Below are the code and all the weights of a small trained network. Each question names an input and a target symbol and asks about switching units off, where a switched-off unit gives its printed mean instead of its output.

import numpy as np


def w(rows, s, z=0):
    codes = np.array(rows[::2]) - 128.0
    scale = np.full(codes.shape[1], s)
    scale[-1] = z or s
    return codes * scale


def norm(h):
    return h / np.sqrt((h * h).mean(-1, keepdims=True) + 1e-5)


def f(y):
    return y / 2 * (1 + np.tanh(0.7978845608 * (y + 0.044715 * y**3)))


def softmax(a):
    e = np.exp(a - a.max(-1, keepdims=True))
    return e / e.sum(-1, keepdims=True)


def log_softmax(a):
    a = a - a.max(-1, keepdims=True)
    return a - np.log(np.exp(a).sum(-1, keepdims=True))


def net(x, mask):
    ids = ['ΛΦαβγδεμξπστψω'.index(c) for c in x.split()]
    T = len(ids)
    res = E[ids] + P[:T]
    u = 0
    for l in range(2):
        r = norm(res)
        for j in range(2):
            rows = slice(4 * j, 4 * j + 4)
            q, k, v = (r @ M[l][rows].T for M in (Q, K, V))
            z = softmax(np.where(np.tri(T) > 0, q @ k.T / 4**0.5, -1e9)) @ v
            o = O[l][rows]
            res = res + np.where(mask[u + j], z, o[:, -1]) @ o[:, :-1]
        u += 2
        y = f(norm(res) @ A[l][:, :-1].T + A[l][:, -1])
        res = res + np.where(mask[u : u + 8], y, B[l][:, -1]) @ B[l][:, :-1]
        u += 8
    return log_softmax(norm(res)[-1] @ U[:, :-1].T + U[:, -1])


Q, K, V, O, A, B = {}, {}, {}, {}, {}, {}
E = w([
[130,199,234],'Λ',
[37,220,183],'Φ',
[109,22,130],'α',
[218,70,132],'β',
[67,114,74],'γ',
[138,99,124],'δ',
[179,158,189],'ε',
[91,50,234],'μ',
[3,103,2],'ξ',
[150,191,139],'π',
[109,71,114],'σ',
[120,86,117],'τ',
[108,68,99],'ψ',
[65,125,58],'ω',
],0.015)
P = w([
[120,63,37],'0',
[2,146,71],'1',
[185,92,116],'2',
[154,107,109],'3',
[148,98,114],'4',
[154,92,117],'5',
[109,96,107],'6',
[120,87,96],'7',
],0.0069)
Q[0] = w([
[118,101,122],'0.h0',
[82,61,197],'0.h0',
[113,94,133],'0.h0',
[132,128,112],'0.h0',
[56,125,138],'0.h1',
[113,199,157],'0.h1',
[161,168,139],'0.h1',
[107,4,87],'0.h1',
],0.031)
K[0] = w([
[112,102,169],'0.h0',
[108,62,155],'0.h0',
[111,93,165],'0.h0',
[125,132,139],'0.h0',
[94,178,91],'0.h1',
[143,222,153],'0.h1',
[157,159,164],'0.h1',
[87,3,61],'0.h1',
],0.028)
V[0] = w([
[81,29,180],'0.h0',
[143,110,28],'0.h0',
[128,130,136],'0.h0',
[134,188,210],'0.h0',
[133,183,150],'0.h1',
[122,88,116],'0.h1',
[129,124,131],'0.h1',
[145,250,176],'0.h1',
],0.023)
O[0] = w([
[202,163,240,254],'0.h0',
[212,142,40,157],'0.h0',
[114,125,138,124],'0.h0',
[5,98,177,44],'0.h0',
[162,71,159,91],'0.h1',
[106,169,106,156],'0.h1',
[125,135,125,130],'0.h1',
[196,6,194,43],'0.h1',
],0.023,0.0087)
A[0] = w([
[62,151,66,116],'0.n0',
[123,110,138,100],'0.n1',
[35,105,116,43],'0.n2',
[81,104,20,175],'0.n3',
[118,132,65,170],'0.n4',
[96,98,20,107],'0.n5',
[216,149,74,253],'0.n6',
[211,5,130,233],'0.n7',
],0.022,0.0032)
B[0] = w([
[84,115,108,180],'0.n0',
[133,139,121,130],'0.n1',
[174,119,110,152],'0.n2',
[89,98,141,166],'0.n3',
[93,124,131,158],'0.n4',
[112,95,154,153],'0.n5',
[58,120,112,218],'0.n6',
[253,90,151,254],'0.n7',
],0.059,0.015)
Q[1] = w([
[250,113,60],'1.h0',
[66,159,183],'1.h0',
[125,157,197],'1.h0',
[213,154,113],'1.h0',
[243,94,84],'1.h1',
[147,134,89],'1.h1',
[86,142,148],'1.h1',
[116,171,42],'1.h1',
],0.018)
K[1] = w([
[152,97,9],'1.h0',
[124,134,188],'1.h0',
[117,97,118],'1.h0',
[158,90,42],'1.h0',
[140,232,255],'1.h1',
[136,137,115],'1.h1',
[121,101,99],'1.h1',
[143,116,45],'1.h1',
],0.024)
V[1] = w([
[63,85,230],'1.h0',
[169,196,138],'1.h0',
[114,170,240],'1.h0',
[196,203,75],'1.h0',
[135,107,72],'1.h1',
[187,242,113],'1.h1',
[98,73,124],'1.h1',
[160,110,4],'1.h1',
],0.036)
O[1] = w([
[174,119,1,160],'1.h0',
[143,215,139,89],'1.h0',
[195,229,18,115],'1.h0',
[116,200,209,82],'1.h0',
[82,76,130,195],'1.h1',
[65,222,216,80],'1.h1',
[135,54,78,175],'1.h1',
[22,47,158,253],'1.h1',
],0.033,0.0033)
A[1] = w([
[174,143,153,78],'1.n0',
[130,170,2,88],'1.n1',
[108,156,74,221],'1.n2',
[161,174,87,146],'1.n3',
[134,39,69,179],'1.n4',
[148,125,119,47],'1.n5',
[201,123,80,65],'1.n6',
[86,62,158,2],'1.n7',
],0.032,0.0029)
B[1] = w([
[130,176,129,168],'1.n0',
[64,244,17,254],'1.n1',
[72,166,122,200],'1.n2',
[115,129,46,182],'1.n3',
[22,165,142,242],'1.n4',
[150,126,150,135],'1.n5',
[220,113,254,209],'1.n6',
[97,136,23,183],'1.n7',
],0.041,0.014)
U = w([
[191,104,80,237],'Λ',
[150,113,129,118],'Φ',
[120,175,174,146],'α',
[108,108,125,133],'β',
[92,98,140,111],'γ',
[93,146,168,226],'δ',
[127,104,126,141],'ε',
[207,250,135,29],'μ',
[112,73,121,222],'ξ',
[139,32,75,72],'π',
[109,163,174,3],'σ',
[106,144,163,143],'τ',
[104,150,165,92],'ψ',
[102,95,131,55],'ω',
],0.017,0.005)

Each question gives the input, a string of symbols that net reads in full, and the target symbol t.
The units are the heads (4 rows each of Q, K, V and O) and the neurons (one row each of A and B). Each row of codes is followed by its name. A weight is (code - 128) times the scale printed after its matrix; where a second scale follows, it is the last column's (O, A, B and U).
mask holds one flag per unit, layer by layer, with each layer's heads first. A switched-off unit (its flag False) gives its mean, the last column of its rows in O or B, instead of its output. The means were averaged over made-up inputs and are rounded, as every weight is.
A unit's drop is (log p(t) with every unit on - log p(t) with that unit switched off) / (log p(t) with every unit on - log p(t) with every unit switched off).
The circuit of an input: a set's keep is (log p(t) with only the set's units on - log p(t) with every unit switched off) / (log p(t) with every unit on - log p(t) with every unit switched off). Starting from the 12 units with the biggest drops (on a tie, the unit counted first), units are removed one at a time, each time the one whose removal leaves the highest keep (on an exact tie, the one counted first), for as long as the keep stays at least 0.8.
circuit, biggest first: the units of the circuit, biggest drop first
most important unit: the unit with the biggest drop
top k neurons: the k neurons with the biggest drops, biggest first
top k neurons in layer l: the k neurons of layer l with the biggest drops, biggest first
which heads matter: for each layer, one digit per head in row order, 1 if its drop is at least 0.15 and else 0, layers parted by /
drop when u is switched off: that unit's drop, to one decimal
input Λ α ξ π Λ μ, target μ: which heads matter => 11 / 10
input Λ τ Φ Λ, target Λ: most important unit => 0.n7
input μ Λ ω Λ μ γ, target μ: which heads matter => 11 / 10
input μ π α β Λ δ, target μ: which heads matter => 10 / 10
input μ Λ δ, target μ: circuit, biggest first => [0.h0, 1.h1]
input μ ω β δ ε, target μ: circuit, biggest first => [0.h0, 1.h1]
input Λ π Λ, target Λ: circuit, biggest first => [1.h1, 0.h1]
input Λ δ Λ π, target Λ: top 2 neurons => [0.n7, 0.n0]
input Λ β ω ω Φ ε, target Λ: which heads matter => 11 / 01
input Λ δ ε, target Λ: circuit, biggest first => [1.h1, 0.h0]
input α τ γ μ δ σ, target μ: top 2 neurons => [0.n7, 0.n6]
input μ Φ γ μ γ μ α, target μ: circuit, biggest first => [0.h0, 1.h1]
input μ Φ μ, target μ: which heads matter => 10 / 00
input μ δ Λ μ Λ τ Λ, target μ: most important unit => 0.h0
input μ σ π Λ β α, target μ: which heads matter => 10 / 10
input Φ ε γ δ π ω Φ, target Λ: circuit, biggest first => [0.h0, 1.h1]
input π Λ π, target π: which heads matter => 10 / 00
input π Λ Φ, target π: drop when 1.h0 is switched off => 0.2
input Λ τ π π, target Λ: drop when 0.n2 is switched off => 0.0
input π μ Λ γ Φ, target Λ: drop when 0.n3 is switched off => 0.1
input μ σ ψ ε Λ δ ε γ, target μ: drop when 1.h0 is switched off => 0.6
input μ σ Λ μ ω Λ Λ, target μ: top neuron in layer 0 => [0.n6]
